Below is a small trained network, with its code and all its weights. Each question gives an input and a class and asks what happens when units are switched off, that is, made to give their printed mean instead of their output.

import numpy as np


def w(rows, s, z=0):
    codes = np.array(rows[::2]) - 128.0
    scale = np.full(codes.shape[1], s)
    scale[-1] = z or s
    return codes * scale


def f(y):
    return np.maximum(y, 0)


def log_softmax(a):
    a = a - a.max(-1, keepdims=True)
    return a - np.log(np.exp(a).sum(-1, keepdims=True))


def net(x, mask):
    res = np.array(x, float).reshape(1, 4) / 4 @ E
    y = f(res @ A[0][:, :-1].T + A[0][:, -1])
    res = res + np.where(mask, y, B[0][:, -1]) @ B[0][:, :-1]
    return log_softmax(res[-1] @ U[:, :-1].T + U[:, -1])


A, B = {}, {}
E = w([
[188,96,172,207,185,169,124,190,147,130,141],'x0',
[183,149,118,86,151,136,95,147,2,159,187],'x1',
[33,119,142,128,161,155,52,101,129,60,192],'x2',
[73,47,141,152,158,170,190,22,82,195,112],'x3',
],0.0081)
A[0] = w([
[73,130,140,123,163,126,87,118,126,84,154,255],'N1',
[160,106,81,112,167,145,118,107,50,164,171,78],'N2',
[174,232,141,106,126,76,69,230,163,47,127,48],'N3',
[77,105,154,167,126,133,176,104,190,125,88,82],'N4',
[109,157,139,152,85,116,115,155,220,83,59,91],'N5',
[83,92,117,179,101,119,168,115,254,102,71,100],'N6',
[166,158,158,73,127,147,85,126,62,181,164,211],'N7',
[164,149,123,86,153,128,72,133,45,162,195,76],'N8',
[145,129,112,127,161,146,148,111,38,156,172,88],'N9',
[198,81,190,221,223,180,114,183,151,118,122,24],'N10',
[85,172,42,55,39,64,132,61,124,123,103,222],'N11',
[175,71,197,201,221,199,113,178,130,133,172,34],'N12',
[92,156,91,40,78,77,145,102,110,134,101,56],'N13',
[202,150,79,113,50,58,221,154,108,191,61,86],'N14',
[40,122,160,141,189,212,47,106,120,48,198,76],'N15',
[188,154,131,94,148,121,96,161,43,137,197,81],'N16',
[15,144,155,89,190,168,19,103,131,40,229,41],'N17',
[163,114,175,203,174,160,130,191,144,116,148,234],'N18',
[76,165,91,41,72,102,117,65,100,146,119,45],'N19',
[91,61,158,158,114,132,155,76,190,126,61,153],'N20',
[78,123,141,172,116,106,146,148,242,73,51,60],'N21',
[192,220,85,86,65,42,39,250,181,16,127,102],'N22',
[178,132,109,103,144,120,96,162,39,154,190,63],'N23',
[174,107,194,222,185,189,127,170,162,141,146,128],'N24',
[82,33,154,148,207,181,183,34,57,193,95,82],'N25',
[234,130,120,120,94,109,224,173,151,205,21,129],'N26',
[210,156,96,117,104,74,222,166,87,202,79,60],'N27',
[60,172,49,59,99,92,115,73,112,113,95,69],'N28',
[91,135,125,150,151,131,94,111,109,58,154,202],'N29',
[67,21,147,150,152,175,200,36,63,214,110,59],'N30',
[90,156,101,47,57,86,143,61,118,104,120,59],'N31',
],0.0092,0.011)
B[0] = w([
[30,107,146,174,122,157,123,177,91,152,65,230],'N1',
[95,169,100,62,92,73,140,189,188,96,175,167],'N2',
[184,52,103,96,59,191,204,67,83,72,219,197],'N3',
[121,164,124,83,105,93,129,168,175,121,198,161],'N4',
[103,173,115,53,86,66,134,187,142,121,191,172],'N5',
[82,181,104,58,115,70,101,193,180,133,160,188],'N6',
[49,165,103,102,86,71,143,219,143,114,94,221],'N7',
[90,174,112,73,106,65,119,166,212,128,181,174],'N8',
[88,164,106,63,97,65,132,190,174,85,177,169],'N9',
[254,210,52,168,187,101,54,31,119,117,124,166],'N10',
[136,185,69,174,131,116,92,96,56,114,57,247],'N11',
[228,208,45,149,180,109,65,60,123,127,98,169],'N12',
[214,195,89,180,177,126,65,66,125,129,113,160],'N13',
[81,99,190,173,184,184,87,119,159,180,154,206],'N14',
[146,107,177,133,189,181,106,117,199,171,204,193],'N15',
[97,178,111,59,108,78,123,173,172,115,169,177],'N16',
[140,57,230,179,218,182,70,90,213,225,221,196],'N17',
[123,171,68,191,129,129,98,113,62,126,45,227],'N18',
[236,186,62,157,172,114,61,72,123,111,116,163],'N19',
[80,162,123,72,88,95,148,192,126,107,137,198],'N20',
[99,194,116,49,112,52,110,200,181,125,194,172],'N21',
[144,57,104,112,76,216,225,85,75,80,200,249],'N22',
[125,179,108,48,111,57,131,186,217,98,176,168],'N23',
[168,182,73,155,151,119,106,90,83,96,83,189],'N24',
[155,74,113,108,75,200,219,103,91,80,212,228],'N25',
[67,77,205,178,187,189,91,133,164,202,137,228],'N26',
[91,76,199,155,212,185,69,115,186,182,169,191],'N27',
[213,185,54,148,179,118,98,92,130,112,110,170],'N28',
[74,96,160,156,158,149,108,139,146,163,114,199],'N29',
[169,56,115,99,76,202,208,102,75,72,225,224],'N30',
[215,197,72,153,148,136,68,98,108,120,140,165],'N31',
],0.011,0.014)
U = w([
[161,67,126,105,76,163,203,104,89,89,163,115],'0',
[103,166,127,65,104,66,121,186,181,120,144,79],'1',
[121,83,204,170,187,156,99,115,183,196,148,78],'2',
[203,179,85,167,152,103,91,87,96,116,92,78],'3',
[55,104,141,181,84,121,152,180,62,138,47,228],'4',
[181,15,254,102,10,6,235,25,160,204,9,2],'5',
],0.021,0.02)

Each question gives the input, the list of numbers given to net, and the class t.
The units are the neurons (one row each of A and B). Each row of codes is followed by its name. A weight is (code - 128) times the scale printed after its matrix; where a second scale follows, it is the last column's (A, B and U).
mask holds one flag per neuron, in row order. A switched-off neuron (its flag False) gives its mean, the last column of its row in B, instead of its output. The means were averaged over made-up inputs and are rounded, as every weight is.
A unit's drop is (log p(t) with every unit on - log p(t) with that unit switched off) / (log p(t) with every unit on - log p(t) with every unit switched off).
The circuit of an input: a set's keep is (log p(t) with only the set's units on - log p(t) with every unit switched off) / (log p(t) with every unit on - log p(t) with every unit switched off). Starting from the 12 units with the biggest drops (on a tie, the unit counted first), units are removed one at a time, each time the one whose removal leaves the highest keep (on an exact tie, the one counted first), for as long as the keep stays at least 0.8.
units of the circuit, in order: the units of the circuit, biggest drop first
unit that matters most: the unit with the biggest drop
k most important neurons: the k neurons with the biggest drops, biggest first
drop when u is switched off: that unit's drop, to one decimal
input [8,3,5,6], class 3: unit that matters most	N12
input [1,5,0,-6], class 0: 2 most important neurons	N22; N3
input [4,-5,-5,1], class 1: 2 most important neurons	N17; N6
input [-5,-2,2,-5], class 0: 2 most important neurons	N22; N3
input [-1,8,8,0], class 1: 4 most important neurons	N7; N8; N23; N16
input [0,6,6,0], class 1: 3 most important neurons	N26; N7; N8
input [-4,-1,-3,-2], class 3: 3 most important neurons	N17; N11; N1
input [-4,0,-4,1], class 2: 3 most important neurons	N18; N14; N26
input [5,1,6,6], class 0: 3 most important neurons	N25; N30; N26
input [-2,4,4,-1], class 1: 3 most important neurons	N26; N14; N27
input [4,-4,3,-2], class 1: 4 most important neurons	N11; N21; N6; N5
input [-5,6,-7,3], class 2: 3 most important neurons	N27; N14; N26
input [-3,4,7,-7], class 0: 3 most important neurons	N22; N3; N26
input [-7,4,8,-1], class 2: units of the circuit, in order	N17
input [1,2,-3,2], class 4: 2 most important neurons	N17; N15
input [2,-5,4,6], class 0: 2 most important neurons	N30; N25
input [7,-8,-8,-1], class 1: 4 most important neurons	N6; N21; N5; N20
input [-1,-3,0,-3], class 4: drop when N30 is switched off	0.5
input [6,5,2,-6], class 0: drop when N9 is switched off	0.0
input [5,0,4,-7], class 0: units of the circuit, in order	N22
input [3,5,-6,4], class 2: drop when N26 is switched off	1.1
input [3,-2,-8,-5], class 2: drop when N26 is switched off	0.1
